Below is a small trained network, with its code and all its weights. Each question gives an input and a class and asks what happens when units are switched off, that is, made to give their printed mean instead of their output.

import numpy as np


def w(rows, s, z=0):
    codes = np.array(rows[::2]) - 128.0
    scale = np.full(codes.shape[1], s)
    scale[-1] = z or s
    return codes * scale


def f(y):
    return np.maximum(y, 0)


def log_softmax(a):
    a = a - a.max(-1, keepdims=True)
    return a - np.log(np.exp(a).sum(-1, keepdims=True))


def net(x, mask):
    res = np.array(x, float).reshape(1, 5) / 4 @ E
    y = f(res @ A[0][:, :-1].T + A[0][:, -1])
    res = res + np.where(mask, y, B[0][:, -1]) @ B[0][:, :-1]
    return log_softmax(res[-1] @ U[:, :-1].T + U[:, -1])


A, B = {}, {}
E = w([
[133,128,129,132,128],'x0',
[127,80,255,207,120],'x1',
[58,215,148,182,225],'x2',
[166,219,211,43,130],'x3',
[147,128,136,136,143],'x4',
],0.0092)
A[0] = w([
[142,85,115,32,193,148],'N0',
[175,178,206,55,111,254],'N1',
[161,201,143,102,172,254],'N2',
[170,99,71,60,136,107],'N3',
[167,118,115,10,174,43],'N4',
[82,176,161,66,211,78],'N5',
],0.012,0.0029)
B[0] = w([
[113,200,172,170,93,182],'N0',
[142,85,120,13,91,254],'N1',
[74,129,151,115,129,224],'N2',
[180,194,62,251,124,207],'N3',
[115,214,153,116,58,198],'N4',
[75,191,177,125,162,214],'N5',
],0.011,0.0098)
U = w([
[240,143,16,210,99,23],'0',
[102,147,81,166,179,250],'1',
[189,195,97,72,38,85],'2',
[93,206,108,36,157,3],'3',
[218,30,142,166,82,254],'4',
[86,79,153,218,189,181],'5',
[193,40,137,2,70,162],'6',
[93,113,195,34,165,46],'7',
],0.0078,0.0048)

Each question gives the input, the list of numbers given to net, and the class t.
The units are the neurons (one row each of A and B). Each row of codes is followed by its name. A weight is (code - 128) times the scale printed after its matrix; where a second scale follows, it is the last column's (A, B and U).
mask holds one flag per neuron, in row order. A switched-off neuron (its flag False) gives its mean, the last column of its row in B, instead of its output. The means were averaged over made-up inputs and are rounded, as every weight is.
A unit's drop is (log p(t) with every unit on - log p(t) with that unit switched off) / (log p(t) with every unit on - log p(t) with every unit switched off).
The circuit of an input: a set's keep is (log p(t) with only the set's units on - log p(t) with every unit switched off) / (log p(t) with every unit on - log p(t) with every unit switched off). Starting from all 6 units, units are removed one at a time, each time the one whose removal leaves the highest keep (on an exact tie, the one counted first), for as long as the keep stays at least 0.8.
circuit, biggest first: the units of the circuit, biggest drop first
k most important neurons: the k neurons with the biggest drops, biggest first
drop of u: that unit's drop, to one decimal
input [-5,-7,-6,-3,2], class 0: circuit, biggest first : [N3]
input [7,-6,0,-4,-3], class 0: circuit, biggest first : [N3; N5]
input [7,8,-5,2,2], class 6: circuit, biggest first : [N1; N3]
input [7,4,0,2,-8], class 6: circuit, biggest first : [N3; N5; N0]
input [-4,2,0,3,-4], class 6: circuit, biggest first : [N1; N3; N0]
input [1,-3,-3,0,-2], class 0: 2 most important neurons : [N3; N1]
input [-4,1,2,6,-4], class 7: 2 most important neurons : [N3; N5]
input [7,-5,-1,-2,8], class 0: 3 most important neurons : [N3; N1; N5]
input [0,2,0,8,-5], class 6: 2 most important neurons : [N1; N3]
input [-8,6,-1,1,1], class 6: 2 most important neurons : [N3; N5]
input [-8,1,6,8,7], class 7: drop of N3 : 0.3
input [8,1,7,6,7], class 7: drop of N4 : 0.1
input [5,2,0,-1,-2], class 4: drop of N0 : 0.1
input [6,3,3,7,5], class 7: most important neuron : [N5]
